Below is a small trained network, with its code and all its weights. Each question gives an input and a class and asks what happens when units are switched off, that is, made to give their printed mean instead of their output.

import numpy as np


def w(rows, s, z=0):
    codes = np.array(rows[::2]) - 128.0
    scale = np.full(codes.shape[1], s)
    scale[-1] = z or s
    return codes * scale


def f(y):
    return np.maximum(y, 0)


def log_softmax(a):
    a = a - a.max(-1, keepdims=True)
    return a - np.log(np.exp(a).sum(-1, keepdims=True))


def net(x, mask):
    res = np.array(x, float).reshape(1, 5) / 4 @ E
    y = f(res @ A[0][:, :-1].T + A[0][:, -1])
    res = res + np.where(mask, y, B[0][:, -1]) @ B[0][:, :-1]
    return log_softmax(res[-1] @ U[:, :-1].T + U[:, -1])


A, B = {}, {}
E = w([
[124,236,127,56,137,159,146],'x0',
[211,136,73,120,145,142,167],'x1',
[93,171,107,190,85,130,215],'x2',
[169,138,195,212,1,216,68],'x3',
[56,43,157,89,125,200,154],'x4',
],0.0097)
A[0] = w([
[122,142,183,146,109,160,111,255],'n0',
[177,129,124,86,175,145,131,109],'n1',
[248,147,84,120,156,141,128,171],'n2',
[103,97,111,67,122,130,148,107],'n3',
[105,89,160,122,173,77,104,109],'n4',
[116,188,118,161,107,84,192,226],'n5',
],0.016,0.0069)
B[0] = w([
[141,97,200,159,123,56,240,243],'n0',
[86,169,121,100,174,130,68,190],'n1',
[133,181,228,116,81,111,98,254],'n2',
[71,129,141,75,140,125,187,182],'n3',
[54,161,73,119,113,114,102,198],'n4',
[169,139,145,168,82,98,251,240],'n5',
],0.011,0.013)
U = w([
[154,174,176,123,47,57,180,238],'0',
[84,140,80,88,118,70,81,73],'1',
[96,104,67,5,173,165,162,60],'2',
[128,188,189,71,137,103,60,1],'3',
[136,2,158,211,74,124,144,182],'4',
[205,121,58,161,150,136,86,23],'5',
],0.0098,0.0041)

Each question gives the input, the list of numbers given to net, and the class t.
The units are the neurons (one row each of A and B). Each row of codes is followed by its name. A weight is (code - 128) times the scale printed after its matrix; where a second scale follows, it is the last column's (A, B and U).
mask holds one flag per neuron, in row order. A switched-off neuron (its flag False) gives its mean, the last column of its row in B, instead of its output. The means were averaged over made-up inputs and are rounded, as every weight is.
A unit's drop is (log p(t) with every unit on - log p(t) with that unit switched off) / (log p(t) with every unit on - log p(t) with every unit switched off).
The circuit of an input: a set's keep is (log p(t) with only the set's units on - log p(t) with every unit switched off) / (log p(t) with every unit on - log p(t) with every unit switched off). Starting from all 6 units, units are removed one at a time, each time the one whose removal leaves the highest keep (on an exact tie, the one counted first), for as long as the keep stays at least 0.8.
units of the circuit, in order: the units of the circuit, biggest drop first
most important unit: the unit with the biggest drop
top k neurons: the k neurons with the biggest drops, biggest first
drop of u: that unit's drop, to one decimal
input [-8,-4,-7,-7,1], class 1: most important unit : n4
input [-1,-5,-7,0,3], class 2: units of the circuit, in order : n2, n5
input [-6,7,-5,0,2], class 3: units of the circuit, in order : n5, n0
input [-6,-2,-7,0,3], class 1: units of the circuit, in order : n4, n5
input [-1,0,2,3,6], class 4: units of the circuit, in order : n2, n5
input [-4,-5,2,-2,4], class 1: units of the circuit, in order : n5, n4
input [-3,8,-7,3,-2], class 3: units of the circuit, in order : n5, n1
input [4,-3,4,-4,7], class 2: units of the circuit, in order : n2, n0
input [-6,-3,-4,-8,6], class 2: top 2 neurons : n3, n2
input [-6,-8,7,-5,6], class 1: units of the circuit, in order : n4, n0
input [-7,-8,0,-3,3], class 1: units of the circuit, in order : n4, n5
input [6,-5,-4,-4,-7], class 3: top 2 neurons : n0, n1
input [0,-5,4,2,8], class 4: top 2 neurons : n2, n5
input [-2,-2,6,-2,7], class 4: units of the circuit, in order : n2
input [-1,5,-5,4,6], class 4: top 3 neurons : n5, n2, n4
input [8,6,-1,-5,5], class 2: top 2 neurons : n3, n0
input [-8,-7,4,-3,-1], class 4: top 2 neurons : n2, n1
input [7,-7,-8,-4,6], class 2: top 2 neurons : n3, n2
input [4,-1,-1,-1,6], class 2: top 2 neurons : n2, n5
input [5,-8,-6,-7,-1], class 1: units of the circuit, in order : n4
input [-1,-7,2,2,5], class 4: drop of n2 : 0.5
input [-2,6,-6,1,-5], class 3: drop of n5 : 0.1
input [-1,-6,1,-8,5], class 2: drop of n3 : 0.1
input [-6,5,3,-8,5], class 2: drop of n4 : 0.0
